Below are the code and all the weights of a small trained network. Each question names an input and a target symbol and asks about switching units off, where a switched-off unit gives its printed mean instead of its output.

import numpy as np


def w(rows, s, z=0):
    codes = np.array(rows[::2]) - 128.0
    scale = np.full(codes.shape[1], s)
    scale[-1] = z or s
    return codes * scale


def f(y):
    return np.maximum(y, 0)


def softmax(a):
    e = np.exp(a - a.max(-1, keepdims=True))
    return e / e.sum(-1, keepdims=True)


def log_softmax(a):
    a = a - a.max(-1, keepdims=True)
    return a - np.log(np.exp(a).sum(-1, keepdims=True))


def net(x, mask):
    ids = ['Θζηξτψ'.index(c) for c in x.split()]
    T = len(ids)
    res = E[ids] + P[:T]
    r = res
    for j in range(3):
        rows = slice(3 * j, 3 * j + 3)
        q, k, v = (r @ M[0][rows].T for M in (Q, K, V))
        z = softmax(np.where(np.tri(T) > 0, q @ k.T / 3**0.5, -1e9)) @ v
        o = O[0][rows]
        res = res + np.where(mask[j], z, o[:, -1]) @ o[:, :-1]
    y = f(res @ A[0][:, :-1].T + A[0][:, -1])
    res = res + np.where(mask[3:11], y, B[0][:, -1]) @ B[0][:, :-1]
    return log_softmax(res[-1] @ U[:, :-1].T + U[:, -1])


Q, K, V, O, A, B = {}, {}, {}, {}, {}, {}
E = w([
[93,153,150,122,56],'Θ',
[212,169,163,59,137],'ζ',
[92,61,74,163,106],'η',
[198,84,141,84,212],'ξ',
[133,249,162,187,165],'τ',
[19,80,159,73,49],'ψ',
],0.015)
P = w([
[125,78,246,228,175],'0',
[102,155,108,80,220],'1',
[142,169,95,22,178],'2',
[142,151,76,41,151],'3',
[130,133,57,61,141],'4',
[131,117,56,75,132],'5',
[130,108,52,80,120],'6',
[131,93,57,88,114],'7',
],0.011)
Q[0] = w([
[137,73,101,122,100],'head 1',
[128,193,93,105,82],'head 1',
[54,168,160,94,103],'head 1',
[197,158,216,52,114],'head 2',
[126,87,22,211,151],'head 2',
[248,166,138,100,99],'head 2',
[93,161,196,197,80],'head 3',
[89,161,177,158,56],'head 3',
[57,134,115,134,141],'head 3',
],0.012)
K[0] = w([
[135,79,124,103,121],'head 1',
[180,177,135,115,66],'head 1',
[17,121,36,154,74],'head 1',
[216,172,49,59,120],'head 2',
[69,80,120,246,213],'head 2',
[199,239,74,133,174],'head 2',
[148,249,173,248,89],'head 3',
[86,174,63,162,2],'head 3',
[164,74,98,169,107],'head 3',
],0.0095)
V[0] = w([
[178,2,128,83,155],'head 1',
[228,148,135,170,196],'head 1',
[105,195,195,173,139],'head 1',
[243,240,156,161,200],'head 2',
[76,157,102,190,24],'head 2',
[188,79,145,229,35],'head 2',
[88,217,127,116,144],'head 3',
[188,26,194,75,44],'head 3',
[175,131,221,203,80],'head 3',
],0.0087)
O[0] = w([
[162,88,89,53,114,94],'head 1',
[116,150,78,222,83,177],'head 1',
[141,130,128,174,136,173],'head 1',
[139,20,137,142,199,245],'head 2',
[103,141,48,185,152,43],'head 2',
[21,179,107,120,160,30],'head 2',
[114,70,87,185,86,157],'head 3',
[168,138,182,2,116,101],'head 3',
[100,170,53,51,100,109],'head 3',
],0.009,0.012)
A[0] = w([
[48,173,206,51,109,20],'neuron 1',
[221,173,136,65,197,176],'neuron 2',
[24,119,38,141,150,2],'neuron 3',
[57,22,196,179,143,100],'neuron 4',
[59,47,121,77,15,90],'neuron 5',
[35,199,96,216,72,118],'neuron 6',
[155,67,158,2,84,178],'neuron 7',
[75,128,106,212,71,204],'neuron 8',
],0.0088,0.0076)
B[0] = w([
[203,168,71,94,54,150],'neuron 1',
[77,143,252,152,135,220],'neuron 2',
[191,185,36,208,196,140],'neuron 3',
[46,183,77,73,116,208],'neuron 4',
[105,228,225,161,165,149],'neuron 5',
[147,91,216,25,116,177],'neuron 6',
[122,169,72,254,88,255],'neuron 7',
[167,104,179,148,82,201],'neuron 8',
],0.0098,0.017)
U = w([
[93,166,185,95,210,156],'Θ',
[243,124,62,151,177,218],'ζ',
[124,22,95,116,11,165],'η',
[100,128,112,120,110,2],'ξ',
[84,109,105,119,131,113],'τ',
[117,108,145,78,112,81],'ψ',
],0.012,0.0035)

Each question gives the input, a string of symbols that net reads in full, and the target symbol t.
The units are the heads (3 rows each of Q, K, V and O) and the neurons (one row each of A and B). Each row of codes is followed by its name. A weight is (code - 128) times the scale printed after its matrix; where a second scale follows, it is the last column's (O, A, B and U).
mask holds one flag per unit, heads first, then neurons. A switched-off unit (its flag False) gives its mean, the last column of its rows in O or B, instead of its output. The means were averaged over made-up inputs and are rounded, as every weight is.
A unit's drop is (log p(t) with every unit on - log p(t) with that unit switched off) / (log p(t) with every unit on - log p(t) with every unit switched off).
The circuit of an input: a set's keep is (log p(t) with only the set's units on - log p(t) with every unit switched off) / (log p(t) with every unit on - log p(t) with every unit switched off). Starting from all 11 units, units are removed one at a time, each time the one whose removal leaves the highest keep (on an exact tie, the one counted first), for as long as the keep stays at least 0.8.
circuit, biggest first: the units of the circuit, biggest drop first
most important unit: the unit with the biggest drop
top k neurons: the k neurons with the biggest drops, biggest first
which heads matter: for each layer, one digit per head in row order, 1 if its drop is at least 0.15 and else 0, layers parted by /
drop of u: that unit's drop, to one decimal
input τ ζ τ, target ζ: top 2 neurons : (neuron 2; neuron 6)
input τ τ Θ ξ Θ ζ, target Θ: circuit, biggest first : (neuron 2; head 3)
input ξ ψ Θ Θ η ψ η, target ξ: most important unit : neuron 7
input τ ζ τ τ τ η, target τ: circuit, biggest first : (neuron 4; head 2)
input Θ Θ ψ ξ τ ζ ψ, target ξ: top 2 neurons : (neuron 5; neuron 7)
input ψ Θ τ Θ η, target ψ: top 2 neurons : (neuron 7; neuron 6)
input ξ τ Θ ζ ξ τ η, target ξ: which heads matter : 010
input η τ τ ψ τ ζ τ, target η: circuit, biggest first : (head 3; neuron 8; neuron 5)
input ζ τ τ τ ζ ψ τ τ, target η: which heads matter : 001
input Θ ζ ζ η, target ζ: which heads matter : 010
input ζ τ τ, target ζ: which heads matter : 011
input Θ η τ ζ, target Θ: top 4 neurons : (neuron 2; neuron 8; neuron 1; neuron 3)
input ζ η ξ ξ, target η: which heads matter : 110
input ξ ζ τ ψ η ψ Θ, target ξ: most important unit : head 1
input ψ τ τ Θ ζ ψ Θ, target ξ: which heads matter : 100
input τ τ τ Θ ζ τ ψ, target ξ: top 3 neurons : (neuron 5; neuron 1; neuron 7)
input τ ξ ξ ψ ζ η, target τ: which heads matter : 011
input η τ ζ ψ η, target Θ: drop of head 1 : 0.1
input τ ζ ζ τ τ τ τ ξ, target Θ: drop of neuron 4 : 0.1
input ψ τ Θ τ ξ, target Θ: drop of neuron 1 : 0.1
